Below is a small trained network, with its code and all its weights. Each question gives an input and a target symbol and asks what happens when units are switched off, that is, made to give their printed mean instead of their output.

import numpy as np


def w(rows, s, z=0):
    codes = np.array(rows[::2]) - 128.0
    scale = np.full(codes.shape[1], s)
    scale[-1] = z or s
    return codes * scale


def f(y):
    return np.maximum(y, 0)


def softmax(a):
    e = np.exp(a - a.max(-1, keepdims=True))
    return e / e.sum(-1, keepdims=True)


def log_softmax(a):
    a = a - a.max(-1, keepdims=True)
    return a - np.log(np.exp(a).sum(-1, keepdims=True))


def net(x, mask):
    ids = ['αβγδεζηλξπσφω'.index(c) for c in x.split()]
    T = len(ids)
    res = E[ids] + P[:T]
    u = 0
    for l in range(3):
        q, k, v = (res @ M[l].T for M in (Q, K, V))
        z = softmax(np.where(np.tri(T) > 0, q @ k.T / 2**0.5, -1e9)) @ v
        res = res + np.where(mask[u], z, O[l][:, -1]) @ O[l][:, :-1]
        u += 1
        y = f(res @ A[l][:, :-1].T + A[l][:, -1])
        res = res + np.where(mask[u : u + 4], y, B[l][:, -1]) @ B[l][:, :-1]
        u += 4
    return log_softmax(res[-1] @ U[:, :-1].T + U[:, -1])


Q, K, V, O, A, B = {}, {}, {}, {}, {}, {}
E = w([
[106,123,57,168,97],'α',
[107,54,136,171,203],'β',
[175,164,89,94,161],'γ',
[62,200,117,100,85],'δ',
[80,132,246,72,148],'ε',
[77,90,71,82,188],'ζ',
[117,206,83,189,222],'η',
[69,116,138,213,63],'λ',
[149,68,188,121,71],'ξ',
[118,199,225,109,213],'π',
[180,161,110,65,79],'σ',
[195,75,121,194,124],'φ',
[166,214,178,165,85],'ω',
],0.011)
P = w([
[110,159,201,250,115],'0',
[68,82,175,201,146],'1',
[97,109,166,163,176],'2',
[98,92,158,133,185],'3',
[112,116,143,100,194],'4',
[124,148,137,83,228],'5',
[120,145,128,68,211],'6',
[142,171,142,55,253],'7',
[156,175,122,26,233],'8',
[157,181,125,18,251],'9',
[155,187,128,24,234],'10',
],0.0024)
Q[0] = w([
[151,127,57,143,231],'L0H0',
[202,163,96,44,254],'L0H0',
],0.0052)
K[0] = w([
[70,31,182,103,105],'L0H0',
[2,72,192,208,79],'L0H0',
],0.0062)
V[0] = w([
[2,182,214,190,102],'L0H0',
[190,238,95,57,228],'L0H0',
],0.0061)
O[0] = w([
[3,175,203,194,71,251],'L0H0',
[171,233,130,81,232,29],'L0H0',
],0.006,0.0031)
A[0] = w([
[124,80,62,140,138,2],'L0N0',
[163,87,125,254,114,172],'L0N1',
[163,129,210,127,53,153],'L0N2',
[79,50,191,164,144,108],'L0N3',
],0.0065,0.0056)
B[0] = w([
[51,234,196,12,194,128],'L0N0',
[198,170,174,255,125,253],'L0N1',
[158,99,211,25,84,198],'L0N2',
[109,51,195,191,162,197],'L0N3',
],0.006,0.0049)
Q[1] = w([
[3,23,87,205,57],'L1H0',
[152,219,79,59,229],'L1H0',
],0.0051)
K[1] = w([
[14,2,28,47,128],'L1H0',
[117,232,246,159,180],'L1H0',
],0.0043)
V[1] = w([
[162,103,208,85,213],'L1H0',
[175,132,254,168,60],'L1H0',
],0.006)
O[1] = w([
[89,20,207,59,249,103],'L1H0',
[180,230,253,159,152,254],'L1H0',
],0.0056,0.007)
A[1] = w([
[254,115,184,108,68,135],'L1N0',
[131,106,99,190,46,3],'L1N1',
[55,144,154,118,11,151],'L1N2',
[154,21,194,150,96,101],'L1N3',
],0.0065,0.003)
B[1] = w([
[233,76,173,84,104,235],'L1N0',
[160,234,41,218,49,177],'L1N1',
[88,254,121,46,33,254],'L1N2',
[79,52,194,176,11,229],'L1N3',
],0.0048,0.005)
Q[2] = w([
[175,98,142,255,186],'L2H0',
[139,19,79,131,149],'L2H0',
],0.0051)
K[2] = w([
[173,97,124,253,131],'L2H0',
[132,115,111,118,206],'L2H0',
],0.0051)
V[2] = w([
[134,253,217,126,29],'L2H0',
[177,178,37,209,119],'L2H0',
],0.0039)
O[2] = w([
[162,110,36,2,217,249],'L2H0',
[168,100,233,157,229,132],'L2H0',
],0.0047,0.015)
A[2] = w([
[113,49,149,76,172,252],'L2N0',
[131,1,153,60,109,132],'L2N1',
[20,128,181,123,12,105],'L2N2',
[159,227,34,135,107,155],'L2N3',
],0.0051,0.0037)
B[2] = w([
[6,13,59,166,115,225],'L2N0',
[72,89,39,177,23,192],'L2N1',
[11,219,110,120,127,236],'L2N2',
[205,96,1,193,13,253],'L2N3',
],0.0048,0.0036)
U = w([
[125,116,131,131,123,1],'α',
[74,206,177,224,72,171],'β',
[65,208,70,65,73,69],'γ',
[219,173,198,82,144,112],'δ',
[129,46,151,102,19,105],'ε',
[98,167,234,96,234,91],'ζ',
[165,111,3,209,42,154],'η',
[62,67,155,234,151,192],'λ',
[24,123,202,73,134,69],'ξ',
[149,212,119,215,251,165],'π',
[220,62,71,12,137,186],'σ',
[244,68,171,193,121,136],'φ',
[36,48,38,122,138,177],'ω',
],0.0059,0.0039)

Each question gives the input, a string of symbols that net reads in full, and the target symbol t.
The units are the heads (2 rows each of Q, K, V and O) and the neurons (one row each of A and B). Each row of codes is followed by its name. A weight is (code - 128) times the scale printed after its matrix; where a second scale follows, it is the last column's (O, A, B and U).
mask holds one flag per unit, layer by layer, with each layer's heads first. A switched-off unit (its flag False) gives its mean, the last column of its rows in O or B, instead of its output. The means were averaged over made-up inputs and are rounded, as every weight is.
A unit's drop is (log p(t) with every unit on - log p(t) with that unit switched off) / (log p(t) with every unit on - log p(t) with every unit switched off).
top k neurons: the k neurons with the biggest drops, biggest first
top k neurons in layer l: the k neurons of layer l with the biggest drops, biggest first
drop when u is switched off: that unit's drop, to one decimal
input π η ε, target ξ: top 3 neurons in layer 2 -> (L2N3, L2N2, L2N0)
input λ φ φ, target φ: top 3 neurons -> (L0N1, L1N0, L1N2)
input ε ξ λ λ, target β: top 2 neurons -> (L2N2, L1N3)
input λ ζ λ γ ω, target σ: top neuron in layer 1 -> (L1N2)
input α λ λ δ ε λ λ λ ξ, target ε: top 3 neurons -> (L0N2, L1N0, L1N3)
input α ω β, target λ: top 2 neurons -> (L0N3, L1N2)
input φ δ δ, target γ: top 2 neurons in layer 0 -> (L0N1, L0N3)
input λ ζ σ, target σ: top 2 neurons in layer 1 -> (L1N2, L1N3)
input ξ λ λ λ ζ α, target η: top 2 neurons in layer 0 -> (L0N2, L0N1)
input λ α δ, target γ: top 2 neurons in layer 1 -> (L1N2, L1N0)
input δ λ λ φ, target φ: top 2 neurons -> (L0N1, L1N0)
input λ ξ δ δ ω π ζ, target ω: top 3 neurons -> (L0N1, L2N0, L1N2)
input λ α σ, target σ: drop when L2H0 is switched off -> 0.5
input λ ε ε, target ξ: drop when L1N3 is switched off -> 0.1
input φ φ ξ η λ λ β, target λ: drop when L1N2 is switched off -> 0.2
input β λ ξ, target ε: top neuron in layer 1 -> (L1N0)
